Below is a small trained network, with its code and all its weights. Each question gives an input and a class and asks what happens when units are switched off, that is, made to give their printed mean instead of their output.

import numpy as np


def w(rows, s, z=0):
    codes = np.array(rows[::2]) - 128.0
    scale = np.full(codes.shape[1], s)
    scale[-1] = z or s
    return codes * scale


def norm(h):
    return h / np.sqrt((h * h).mean(-1, keepdims=True) + 1e-5)


def f(y):
    return np.maximum(y, 0)


def log_softmax(a):
    a = a - a.max(-1, keepdims=True)
    return a - np.log(np.exp(a).sum(-1, keepdims=True))


def net(x, mask):
    res = np.array(x, float).reshape(1, 3) / 4 @ E
    u = 0
    for l in range(2):
        y = f(norm(res) @ A[l][:, :-1].T + A[l][:, -1])
        res = res + np.where(mask[u : u + 10], y, B[l][:, -1]) @ B[l][:, :-1]
        u += 10
    return log_softmax(norm(res)[-1] @ U[:, :-1].T + U[:, -1])


A, B = {}, {}
E = w([
[179,196,118,107],'x0',
[85,132,28,81],'x1',
[1,211,182,185],'x2',
],0.0071)
A[0] = w([
[222,254,122,150,132],'L0N1',
[115,106,71,155,122],'L0N2',
[75,145,134,156,2],'L0N3',
[158,104,235,171,50],'L0N4',
[32,1,163,117,108],'L0N5',
[125,28,129,201,149],'L0N6',
[44,147,1,130,92],'L0N7',
[96,163,113,221,33],'L0N8',
[155,53,132,97,99],'L0N9',
[179,74,126,72,124],'L0N10',
],0.0093,0.0041)
B[0] = w([
[132,164,100,227,253],'L0N1',
[106,151,114,87,173],'L0N2',
[37,143,152,109,149],'L0N3',
[149,125,179,2,201],'L0N4',
[219,241,37,138,232],'L0N5',
[147,206,79,157,214],'L0N6',
[151,111,137,48,251],'L0N7',
[79,41,98,129,165],'L0N8',
[102,127,150,185,206],'L0N9',
[77,118,164,181,236],'L0N10',
],0.0086,0.0049)
A[1] = w([
[111,133,115,46,92],'L1N1',
[58,158,168,94,43],'L1N2',
[177,99,218,94,205],'L1N3',
[168,96,150,148,64],'L1N4',
[133,3,180,118,3],'L1N5',
[131,150,228,59,177],'L1N6',
[126,194,130,162,132],'L1N7',
[225,13,109,136,143],'L1N8',
[114,83,112,113,163],'L1N9',
[193,186,93,137,143],'L1N10',
],0.013,0.0051)
B[1] = w([
[111,89,170,63,174],'L1N1',
[69,62,108,139,160],'L1N2',
[151,56,62,69,184],'L1N3',
[57,152,60,101,149],'L1N4',
[50,197,132,136,137],'L1N5',
[127,51,142,48,181],'L1N6',
[131,156,56,138,216],'L1N7',
[2,100,195,139,213],'L1N8',
[160,133,141,79,153],'L1N9',
[135,221,100,90,254],'L1N10',
],0.0094,0.008)
U = w([
[136,234,36,123,249],'0',
[10,92,131,104,233],'1',
[127,74,113,12,247],'2',
[146,148,79,121,221],'3',
[162,95,162,176,2],'4',
[165,73,202,210,2],'5',
[245,53,216,136,2],'6',
[218,88,149,231,2],'7',
],0.012,0.0057)

Each question gives the input, the list of numbers given to net, and the class t.
The units are the neurons (one row each of A and B). Each row of codes is followed by its name. A weight is (code - 128) times the scale printed after its matrix; where a second scale follows, it is the last column's (A, B and U).
mask holds one flag per neuron, layer by layer. A switched-off neuron (its flag False) gives its mean, the last column of its row in B, instead of its output. The means were averaged over made-up inputs and are rounded, as every weight is.
A unit's drop is (log p(t) with every unit on - log p(t) with that unit switched off) / (log p(t) with every unit on - log p(t) with every unit switched off).
The circuit of an input: a set's keep is (log p(t) with only the set's units on - log p(t) with every unit switched off) / (log p(t) with every unit on - log p(t) with every unit switched off). Starting from the 12 units with the biggest drops (on a tie, the unit counted first), units are removed one at a time, each time the one whose removal leaves the highest keep (on an exact tie, the one counted first), for as long as the keep stays at least 0.8.
circuit, biggest first: the units of the circuit, biggest drop first
unit that matters most: the unit with the biggest drop
k most important neurons: the k neurons with the biggest drops, biggest first
k most important neurons of layer l: the k neurons of layer l with the biggest drops, biggest first
drop of u: that unit's drop, to one decimal
input [-4,-7,-8], class 1: unit that matters most	L1N8
input [-2,7,3], class 2: 2 most important neurons	(L0N7, L0N1)
input [-8,-1,-6], class 0: circuit, biggest first	(L0N5, L0N6)
input [2,2,-6], class 1: circuit, biggest first	(L1N8, L0N5)
input [4,-8,-4], class 2: 3 most important neurons	(L0N4, L0N5, L1N3)
input [1,-5,-2], class 2: 2 most important neurons	(L0N4, L0N5)
input [4,7,-8], class 1: 3 most important neurons	(L1N8, L0N5, L0N10)
input [3,-6,5], class 2: circuit, biggest first	(L0N4, L1N6)
input [-3,6,1], class 2: circuit, biggest first	(L0N7, L1N1)
input [-5,-6,4], class 2: 3 most important neurons	(L0N4, L0N1, L1N6)
input [4,-6,-1], class 2: 4 most important neurons	(L0N4, L0N5, L1N6, L0N6)
input [-8,6,-4], class 0: 3 most important neurons of layer 0	(L0N5, L0N6, L0N4)
input [2,-5,-2], class 2: 3 most important neurons	(L0N4, L0N5, L1N6)
input [-5,3,2], class 0: circuit, biggest first	(L0N5)
input [-5,-5,-6], class 1: 2 most important neurons	(L1N8, L0N1)
input [-6,3,5], class 0: 3 most important neurons of layer 0	(L0N5, L0N4, L0N10)
input [-5,-4,1], class 0: 3 most important neurons	(L0N5, L0N6, L0N7)
input [-8,0,3], class 0: drop of L0N5	0.6
input [-7,4,3], class 0: drop of L0N5	2.3
input [-7,-1,-3], class 0: drop of L1N4	0.0
input [0,7,4], class 2: unit that matters most	L0N7
